Here is a tiny trained network, its code and every weight. The questions are about switching its units off for an input and a class, where a switched-off unit gives its printed mean instead of its output.

import numpy as np


def w(rows, s, z=0):
    codes = np.array(rows[::2]) - 128.0
    scale = np.full(codes.shape[1], s)
    scale[-1] = z or s
    return codes * scale


def norm(h):
    return h / np.sqrt((h * h).mean(-1, keepdims=True) + 1e-5)


def f(y):
    return y / 2 * (1 + np.tanh(0.7978845608 * (y + 0.044715 * y**3)))


def log_softmax(a):
    a = a - a.max(-1, keepdims=True)
    return a - np.log(np.exp(a).sum(-1, keepdims=True))


def net(x, mask):
    res = np.array(x, float).reshape(1, 4) / 4 @ E
    u = 0
    for l in range(2):
        y = f(norm(res) @ A[l][:, :-1].T + A[l][:, -1])
        res = res + np.where(mask[u : u + 7], y, B[l][:, -1]) @ B[l][:, :-1]
        u += 7
    return log_softmax(norm(res)[-1] @ U[:, :-1].T + U[:, -1])


A, B = {}, {}
E = w([
[84,123,63,90,78,128,238,78,45,112,44],'x0',
[185,133,219,2,139,142,202,170,120,164,126],'x1',
[147,112,67,8,18,44,79,98,180,25,211],'x2',
[22,50,121,45,78,211,89,113,112,251,177],'x3',
],0.0067)
A[0] = w([
[67,126,88,48,128,209,120,170,90,106,168,220],'0.n0',
[178,122,139,183,170,72,114,68,146,89,81,60],'0.n1',
[137,181,149,133,164,206,91,117,245,110,181,139],'0.n2',
[50,190,107,253,70,143,52,38,152,93,117,2],'0.n3',
[62,137,174,175,183,149,163,200,149,153,55,133],'0.n4',
[220,180,119,130,108,106,176,88,193,102,88,115],'0.n5',
[139,133,110,134,114,73,157,50,85,183,59,2],'0.n6',
],0.0061,0.0055)
B[0] = w([
[156,188,111,170,180,102,138,86,124,107,164,254],'0.n0',
[115,131,148,111,195,222,148,161,105,91,221,164],'0.n1',
[57,167,139,117,60,64,183,142,68,173,95,212],'0.n2',
[177,11,69,113,192,76,127,136,106,226,90,182],'0.n3',
[144,105,143,99,70,91,102,56,128,95,165,236],'0.n4',
[130,156,119,139,144,180,124,94,84,148,200,196],'0.n5',
[102,174,125,145,119,97,144,169,106,139,123,128],'0.n6',
],0.011,0.0047)
A[1] = w([
[100,126,42,109,69,156,209,148,96,80,63,3],'1.n0',
[85,110,71,88,126,155,205,57,93,95,60,64],'1.n1',
[120,131,199,185,90,95,47,254,216,164,142,58],'1.n2',
[34,146,67,67,109,220,108,84,187,232,148,42],'1.n3',
[145,184,135,161,112,52,159,137,117,110,57,55],'1.n4',
[214,138,173,12,146,144,181,163,147,175,101,38],'1.n5',
[119,109,210,193,151,203,119,105,121,162,38,100],'1.n6',
],0.0082,0.0044)
B[1] = w([
[100,132,208,142,122,152,75,206,106,167,77,164],'1.n0',
[99,139,181,129,132,95,109,177,159,169,143,253],'1.n1',
[63,134,171,119,136,137,156,184,108,154,47,213],'1.n2',
[213,168,149,172,178,201,165,187,120,41,121,230],'1.n3',
[114,164,86,141,151,154,121,103,111,135,194,151],'1.n4',
[105,33,23,223,159,136,52,142,137,146,65,236],'1.n5',
[137,132,71,4,42,101,85,143,207,35,152,219],'1.n6',
],0.013,0.0039)
U = w([
[137,36,52,169,167,130,80,142,131,144,92,190],'0',
[205,193,157,160,190,199,155,161,113,60,165,139],'1',
[56,178,214,118,101,106,122,198,107,166,101,127],'2',
[141,123,118,44,4,116,95,75,215,68,144,163],'3',
[130,134,135,131,140,117,177,5,63,194,169,190],'4',
[138,123,165,147,90,154,169,67,158,147,95,2],'5',
[122,125,146,140,95,142,193,77,174,142,95,3],'6',
],0.018,0.0058)

Each question gives the input, the list of numbers given to net, and the class t.
The units are the neurons (one row each of A and B). Each row of codes is followed by its name. A weight is (code - 128) times the scale printed after its matrix; where a second scale follows, it is the last column's (A, B and U).
mask holds one flag per neuron, layer by layer. A switched-off neuron (its flag False) gives its mean, the last column of its row in B, instead of its output. The means were averaged over made-up inputs and are rounded, as every weight is.
A unit's drop is (log p(t) with every unit on - log p(t) with that unit switched off) / (log p(t) with every unit on - log p(t) with every unit switched off).
The circuit of an input: a set's keep is (log p(t) with only the set's units on - log p(t) with every unit switched off) / (log p(t) with every unit on - log p(t) with every unit switched off). Starting from the 12 units with the biggest drops (on a tie, the unit counted first), units are removed one at a time, each time the one whose removal leaves the highest keep (on an exact tie, the one counted first), for as long as the keep stays at least 0.8.
circuit, biggest first: the units of the circuit, biggest drop first
unit that matters most: the unit with the biggest drop
k most important neurons: the k neurons with the biggest drops, biggest first
k most important neurons of layer l: the k neurons of layer l with the biggest drops, biggest first
input [-5,3,5,1], class 2: 3 most important neurons	(0.n4 1.n2 1.n6)
input [0,1,7,-8], class 1: 2 most important neurons	(1.n6 0.n4)
input [1,5,-7,-6], class 3: 2 most important neurons	(1.n6 0.n0)
input [-1,-4,-5,3], class 3: 2 most important neurons	(1.n6 1.n5)
input [6,-8,5,-7], class 0: circuit, biggest first	(0.n3)
input [1,2,6,-7], class 1: 3 most important neurons	(1.n6 0.n4 0.n5)
input [8,-3,-8,8], class 1: 2 most important neurons	(1.n3 0.n2)
input [-7,-7,6,7], class 0: 2 most important neurons of layer 1	(1.n6 1.n1)
input [-3,-4,-5,2], class 3: 2 most important neurons	(1.n6 1.n5)
input [1,7,1,6], class 0: 2 most important neurons	(1.n5 0.n5)
input [-1,0,-4,-3], class 3: 2 most important neurons	(0.n0 1.n3)
input [8,8,1,5], class 0: 2 most important neurons	(1.n5 0.n2)
input [-8,6,0,-4], class 2: 3 most important neurons	(1.n2 0.n2 0.n3)
input [8,-3,-3,5], class 2: most important neuron	(1.n1)
input [-6,-8,7,8], class 0: 4 most important neurons of layer 0	(0.n3 0.n4 0.n1 0.n5)
input [-4,0,2,-1], class 2: 2 most important neurons of layer 0	(0.n0 0.n4)
input [-8,-8,-3,-7], class 0: 2 most important neurons of layer 0	(0.n3 0.n0)
input [-3,4,-8,-6], class 3: circuit, biggest first	(1.n6 0.n0)
input [5,5,2,-3], class 0: 2 most important neurons of layer 0	(0.n2 0.n4)
input [3,-3,-1,1], class 4: unit that matters most	1.n5
input [-6,-3,-6,0], class 2: 2 most important neurons of layer 0	(0.n2 0.n5)
input [-7,7,-8,7], class 3: 2 most important neurons	(1.n6 0.n3)
input [1,1,5,6], class 1: 2 most important neurons	(1.n3 0.n4)
input [1,-7,0,8], class 1: 2 most important neurons	(1.n3 1.n5)
input [7,-1,7,-7], class 1: 3 most important neurons of layer 0	(0.n2 0.n4 0.n5)
input [0,6,-6,6], class 0: 2 most important neurons of layer 0	(0.n5 0.n1)
input [-5,1,-8,-4], class 3: circuit, biggest first	(1.n6)
input [5,-5,0,6], class 1: 2 most important neurons of layer 1	(1.n3 1.n5)
input [5,3,2,2], class 2: 2 most important neurons of layer 1	(1.n1 1.n0)
